Here is a tiny trained network, its code and every weight. The questions are about switching its units off for an input and a class, where a switched-off unit gives its printed mean instead of its output.

import numpy as np


def w(rows, s, z=0):
    codes = np.array(rows[::2]) - 128.0
    scale = np.full(codes.shape[1], s)
    scale[-1] = z or s
    return codes * scale


def norm(h):
    return h / np.sqrt((h * h).mean(-1, keepdims=True) + 1e-5)


def f(y):
    return np.maximum(y, 0)


def log_softmax(a):
    a = a - a.max(-1, keepdims=True)
    return a - np.log(np.exp(a).sum(-1, keepdims=True))


def net(x, mask):
    res = np.array(x, float).reshape(1, 5) / 4 @ E
    u = 0
    for l in range(4):
        y = f(norm(res) @ A[l][:, :-1].T + A[l][:, -1])
        res = res + np.where(mask[u : u + 10], y, B[l][:, -1]) @ B[l][:, :-1]
        u += 10
    return log_softmax(norm(res)[-1] @ U[:, :-1].T + U[:, -1])


A, B = {}, {}
E = w([
[143,114,97,252],'x0',
[126,128,123,125],'x1',
[45,110,221,150],'x2',
[19,8,30,114],'x3',
[129,124,128,132],'x4',
],0.003)
A[0] = w([
[92,122,167,194,132],'0.n0',
[182,138,172,141,5],'0.n1',
[86,84,87,148,41],'0.n2',
[109,133,119,122,74],'0.n3',
[95,182,107,107,105],'0.n4',
[104,71,214,121,44],'0.n5',
[106,66,140,141,48],'0.n6',
[127,114,230,211,185],'0.n7',
[34,173,137,4,175],'0.n8',
[70,84,173,169,125],'0.n9',
],0.0041,0.0025)
B[0] = w([
[120,151,52,167,189],'0.n0',
[140,154,115,108,140],'0.n1',
[178,112,126,122,166],'0.n2',
[171,135,140,81,128],'0.n3',
[229,96,139,99,135],'0.n4',
[51,139,208,145,158],'0.n5',
[129,124,65,106,147],'0.n6',
[82,197,72,128,249],'0.n7',
[226,47,210,229,253],'0.n8',
[85,253,77,132,201],'0.n9',
],0.0036,0.0026)
A[1] = w([
[125,106,85,88,151],'1.n0',
[119,120,94,94,53],'1.n1',
[139,39,110,186,131],'1.n2',
[73,109,189,139,30],'1.n3',
[189,150,143,125,186],'1.n4',
[168,147,136,136,221],'1.n5',
[152,123,94,233,53],'1.n6',
[138,121,129,141,25],'1.n7',
[118,141,142,39,39],'1.n8',
[114,100,155,2,4],'1.n9',
],0.0072,0.002)
B[1] = w([
[105,122,233,57,205],'1.n0',
[81,143,151,102,154],'1.n1',
[90,65,135,33,253],'1.n2',
[52,198,155,163,181],'1.n3',
[45,35,165,111,236],'1.n4',
[4,145,82,51,227],'1.n5',
[135,25,132,203,229],'1.n6',
[104,120,180,123,128],'1.n7',
[185,84,187,239,147],'1.n8',
[202,50,126,205,175],'1.n9',
],0.004,0.0029)
A[2] = w([
[155,117,160,88,73],'2.n0',
[163,92,61,76,152],'2.n1',
[117,102,199,121,53],'2.n2',
[73,81,115,138,94],'2.n3',
[131,255,136,201,206],'2.n4',
[183,127,59,109,106],'2.n5',
[139,145,161,64,8],'2.n6',
[181,83,122,100,210],'2.n7',
[167,135,94,118,110],'2.n8',
[130,174,190,140,80],'2.n9',
],0.0083,0.0013)
B[2] = w([
[105,73,129,153,173],'2.n0',
[107,167,177,133,218],'2.n1',
[112,141,69,164,197],'2.n2',
[164,109,148,64,251],'2.n3',
[140,93,114,80,253],'2.n4',
[2,183,172,156,156],'2.n5',
[127,86,114,144,175],'2.n6',
[42,174,145,189,204],'2.n7',
[104,187,215,166,140],'2.n8',
[183,130,80,87,192],'2.n9',
],0.0055,0.0039)
A[3] = w([
[193,156,178,143,231],'3.n0',
[150,145,124,113,179],'3.n1',
[183,151,141,113,75],'3.n2',
[87,85,123,164,128],'3.n3',
[106,112,255,115,147],'3.n4',
[166,83,164,182,161],'3.n5',
[43,123,139,91,182],'3.n6',
[123,75,113,81,182],'3.n7',
[158,143,158,150,251],'3.n8',
[168,194,161,145,110],'3.n9',
],0.0086,0.0027)
B[3] = w([
[97,53,123,86,143],'3.n0',
[93,103,92,162,139],'3.n1',
[162,121,130,39,134],'3.n2',
[175,153,154,119,197],'3.n3',
[130,130,63,200,216],'3.n4',
[151,90,1,209,153],'3.n5',
[156,197,150,117,253],'3.n6',
[218,187,89,108,206],'3.n7',
[84,100,108,64,144],'3.n8',
[91,143,177,140,137],'3.n9',
],0.0052,0.0078)
U = w([
[160,148,107,142,199],'0',
[166,144,109,130,180],'1',
[127,35,99,202,120],'2',
[49,180,205,146,99],'3',
[144,68,138,9,91],'4',
[191,97,228,132,2],'5',
],0.011,0.0074)

Each question gives the input, the list of numbers given to net, and the class t.
The units are the neurons (one row each of A and B). Each row of codes is followed by its name. A weight is (code - 128) times the scale printed after its matrix; where a second scale follows, it is the last column's (A, B and U).
mask holds one flag per neuron, layer by layer. A switched-off neuron (its flag False) gives its mean, the last column of its row in B, instead of its output. The means were averaged over made-up inputs and are rounded, as every weight is.
A unit's drop is (log p(t) with every unit on - log p(t) with that unit switched off) / (log p(t) with every unit on - log p(t) with every unit switched off).
The circuit of an input: a set's keep is (log p(t) with only the set's units on - log p(t) with every unit switched off) / (log p(t) with every unit on - log p(t) with every unit switched off). Starting from the 12 units with the biggest drops (on a tie, the unit counted first), units are removed one at a time, each time the one whose removal leaves the highest keep (on an exact tie, the one counted first), for as long as the keep stays at least 0.8.
circuit, biggest first: the units of the circuit, biggest drop first
unit that matters most: the unit with the biggest drop
top k neurons: the k neurons with the biggest drops, biggest first
top k neurons in layer l: the k neurons of layer l with the biggest drops, biggest first
drop of u: that unit's drop, to one decimal
input [-7,-4,3,4,-3], class 2: unit that matters most => 1.n9
input [8,-5,-6,-4,5], class 2: circuit, biggest first => 1.n6, 3.n6, 3.n7
input [7,-5,-7,-8,6], class 4: circuit, biggest first => 2.n4, 3.n0, 3.n8, 3.n4
input [8,-2,6,-3,-6], class 2: circuit, biggest first => 1.n6, 3.n6
input [-6,6,7,-8,4], class 4: top 4 neurons => 2.n9, 3.n0, 2.n7, 3.n8
input [-6,4,-5,5,4], class 2: top 2 neurons in layer 3 => 3.n4, 3.n5
input [-3,-5,4,1,-3], class 0: top 2 neurons => 2.n7, 2.n9
input [-8,-6,-4,7,-4], class 2: top 4 neurons => 1.n9, 0.n8, 1.n8, 1.n5
input [-8,-3,-8,-5,-6], class 2: top 2 neurons => 3.n4, 1.n8
input [3,0,-6,8,-3], class 4: top 2 neurons => 1.n2, 3.n4
input [-4,3,-6,-1,5], class 3: top 2 neurons in layer 2 => 2.n7, 2.n1
input [3,7,8,6,-6], class 3: top 2 neurons in layer 3 => 3.n5, 3.n4
input [7,-6,-7,-6,5], class 2: top 2 neurons in layer 1 => 1.n6, 1.n2
input [5,6,-8,-7,2], class 3: top neuron => 2.n5
input [-8,4,-8,0,3], class 2: top 2 neurons => 1.n8, 1.n9
input [-3,-1,-5,3,0], class 3: top 2 neurons => 2.n7, 2.n1
input [-8,-7,-6,-2,7], class 2: top 2 neurons in layer 1 => 1.n8, 1.n9
input [-6,-5,-7,-6,4], class 3: top 3 neurons in layer 3 => 3.n7, 3.n5, 3.n9
input [3,-7,-4,8,-6], class 4: top 2 neurons in layer 3 => 3.n4, 3.n5
input [-8,6,2,-8,3], class 2: top 2 neurons in layer 3 => 3.n4, 3.n6
input [-5,6,-2,-8,-6], class 4: top neuron in layer 1 => 1.n2
input [-1,1,-7,7,-4], class 3: top 2 neurons in layer 1 => 1.n4, 1.n5
input [3,6,-6,-8,-4], class 4: drop of 3.n6 => 0.1
